Here is a tiny trained network, its code and every weight. The questions are about switching its units off for an input and a class, where a switched-off unit gives its printed mean instead of its output.

import numpy as np


def w(rows, s, z=0):
    codes = np.array(rows[::2]) - 128.0
    scale = np.full(codes.shape[1], s)
    scale[-1] = z or s
    return codes * scale


def f(y):
    return np.maximum(y, 0)


def log_softmax(a):
    a = a - a.max(-1, keepdims=True)
    return a - np.log(np.exp(a).sum(-1, keepdims=True))


def net(x, mask):
    res = np.array(x, float).reshape(1, 4) / 4 @ E
    y = f(res @ A[0][:, :-1].T + A[0][:, -1])
    res = res + np.where(mask, y, B[0][:, -1]) @ B[0][:, :-1]
    return log_softmax(res[-1] @ U[:, :-1].T + U[:, -1])


A, B = {}, {}
E = w([
[254,148,48],'x0',
[156,16,156],'x1',
[201,121,201],'x2',
[118,91,79],'x3',
],0.0097)
A[0] = w([
[186,192,123,142],'neuron 0',
[221,230,122,147],'neuron 1',
[210,128,155,81],'neuron 2',
[110,185,166,134],'neuron 3',
[117,176,165,122],'neuron 4',
[168,186,206,99],'neuron 5',
[54,190,138,95],'neuron 6',
[97,114,89,41],'neuron 7',
[61,197,153,86],'neuron 8',
[185,162,118,135],'neuron 9',
[217,121,151,123],'neuron 10',
[129,129,133,32],'neuron 11',
[71,97,113,89],'neuron 12',
[134,80,155,52],'neuron 13',
[195,207,122,161],'neuron 14',
[111,170,93,34],'neuron 15',
[70,184,149,89],'neuron 16',
[86,154,103,197],'neuron 17',
[79,151,90,231],'neuron 18',
[181,188,124,144],'neuron 19',
[61,215,98,156],'neuron 20',
[76,78,114,152],'neuron 21',
[162,181,207,156],'neuron 22',
[170,166,119,132],'neuron 23',
[111,115,84,33],'neuron 24',
[83,191,119,125],'neuron 25',
[173,78,91,120],'neuron 26',
[179,86,96,110],'neuron 27',
[100,130,94,95],'neuron 28',
[175,64,94,155],'neuron 29',
[54,170,103,129],'neuron 30',
[146,62,139,147],'neuron 31',
[106,147,96,2],'neuron 32',
[176,49,147,81],'neuron 33',
[183,169,116,81],'neuron 34',
[90,239,58,87],'neuron 35',
[137,107,86,19],'neuron 36',
[82,114,149,153],'neuron 37',
[131,136,72,81],'neuron 38',
[124,81,61,94],'neuron 39',
[142,176,5,126],'neuron 40',
],0.015,0.0096)
B[0] = w([
[236,136,104,202],'neuron 0',
[255,160,55,245],'neuron 1',
[65,150,120,177],'neuron 2',
[43,80,223,188],'neuron 3',
[106,141,200,174],'neuron 4',
[133,161,185,182],'neuron 5',
[44,104,171,213],'neuron 6',
[62,115,197,142],'neuron 7',
[67,79,178,209],'neuron 8',
[181,180,79,190],'neuron 9',
[65,155,98,200],'neuron 10',
[132,189,100,128],'neuron 11',
[107,196,58,178],'neuron 12',
[153,200,35,152],'neuron 13',
[202,133,153,224],'neuron 14',
[205,255,23,148],'neuron 15',
[45,25,195,196],'neuron 16',
[39,167,113,220],'neuron 17',
[60,188,99,249],'neuron 18',
[227,74,99,198],'neuron 19',
[35,139,73,250],'neuron 20',
[133,154,45,208],'neuron 21',
[141,67,198,204],'neuron 22',
[145,208,90,178],'neuron 23',
[49,101,152,137],'neuron 24',
[56,151,101,201],'neuron 25',
[42,146,73,190],'neuron 26',
[69,145,100,185],'neuron 27',
[85,188,100,154],'neuron 28',
[55,113,79,212],'neuron 29',
[59,109,123,219],'neuron 30',
[120,191,74,196],'neuron 31',
[137,220,39,133],'neuron 32',
[123,215,52,190],'neuron 33',
[208,109,127,171],'neuron 34',
[103,152,43,238],'neuron 35',
[91,131,206,135],'neuron 36',
[150,57,163,205],'neuron 37',
[105,157,82,159],'neuron 38',
[74,97,157,176],'neuron 39',
[88,186,62,246],'neuron 40',
],0.0085,0.011)
U = w([
[200,134,1,176],'0',
[54,118,107,197],'1',
[231,103,196,3],'2',
],0.0086,0.0056)

Each question gives the input, the list of numbers given to net, and the class t.
The units are the neurons (one row each of A and B). Each row of codes is followed by its name. A weight is (code - 128) times the scale printed after its matrix; where a second scale follows, it is the last column's (A, B and U).
mask holds one flag per neuron, in row order. A switched-off neuron (its flag False) gives its mean, the last column of its row in B, instead of its output. The means were averaged over made-up inputs and are rounded, as every weight is.
A unit's drop is (log p(t) with every unit on - log p(t) with that unit switched off) / (log p(t) with every unit on - log p(t) with every unit switched off).
The circuit of an input: a set's keep is (log p(t) with only the set's units on - log p(t) with every unit switched off) / (log p(t) with every unit on - log p(t) with every unit switched off). Starting from the 12 units with the biggest drops (on a tie, the unit counted first), units are removed one at a time, each time the one whose removal leaves the highest keep (on an exact tie, the one counted first), for as long as the keep stays at least 0.8.
units of the circuit, in order: the units of the circuit, biggest drop first
unit that matters most: the unit with the biggest drop
k most important neurons: the k neurons with the biggest drops, biggest first
drop when u is switched off: that unit's drop, to one decimal
input [-6,6,8,1], class 0: units of the circuit, in order -> [neuron 13; neuron 33; neuron 6]
input [1,-8,3,-1], class 0: unit that matters most -> neuron 1
input [7,5,-3,8], class 1: 2 most important neurons -> [neuron 39; neuron 1]
input [5,8,-8,2], class 1: 2 most important neurons -> [neuron 1; neuron 39]
input [5,-4,7,-8], class 2: 3 most important neurons -> [neuron 22; neuron 5; neuron 14]
input [-3,8,8,8], class 0: 2 most important neurons -> [neuron 33; neuron 13]
input [5,5,-6,1], class 1: 2 most important neurons -> [neuron 1; neuron 39]
input [5,5,-5,7], class 1: 2 most important neurons -> [neuron 1; neuron 39]
input [-2,4,6,5], class 0: drop when neuron 17 is switched off -> 0.2
input [-1,5,6,3], class 0: drop when neuron 16 is switched off -> 0.5
input [0,7,-1,7], class 0: drop when neuron 6 is switched off -> 0.5
input [-6,1,7,7], class 0: drop when neuron 36 is switched off -> 0.0
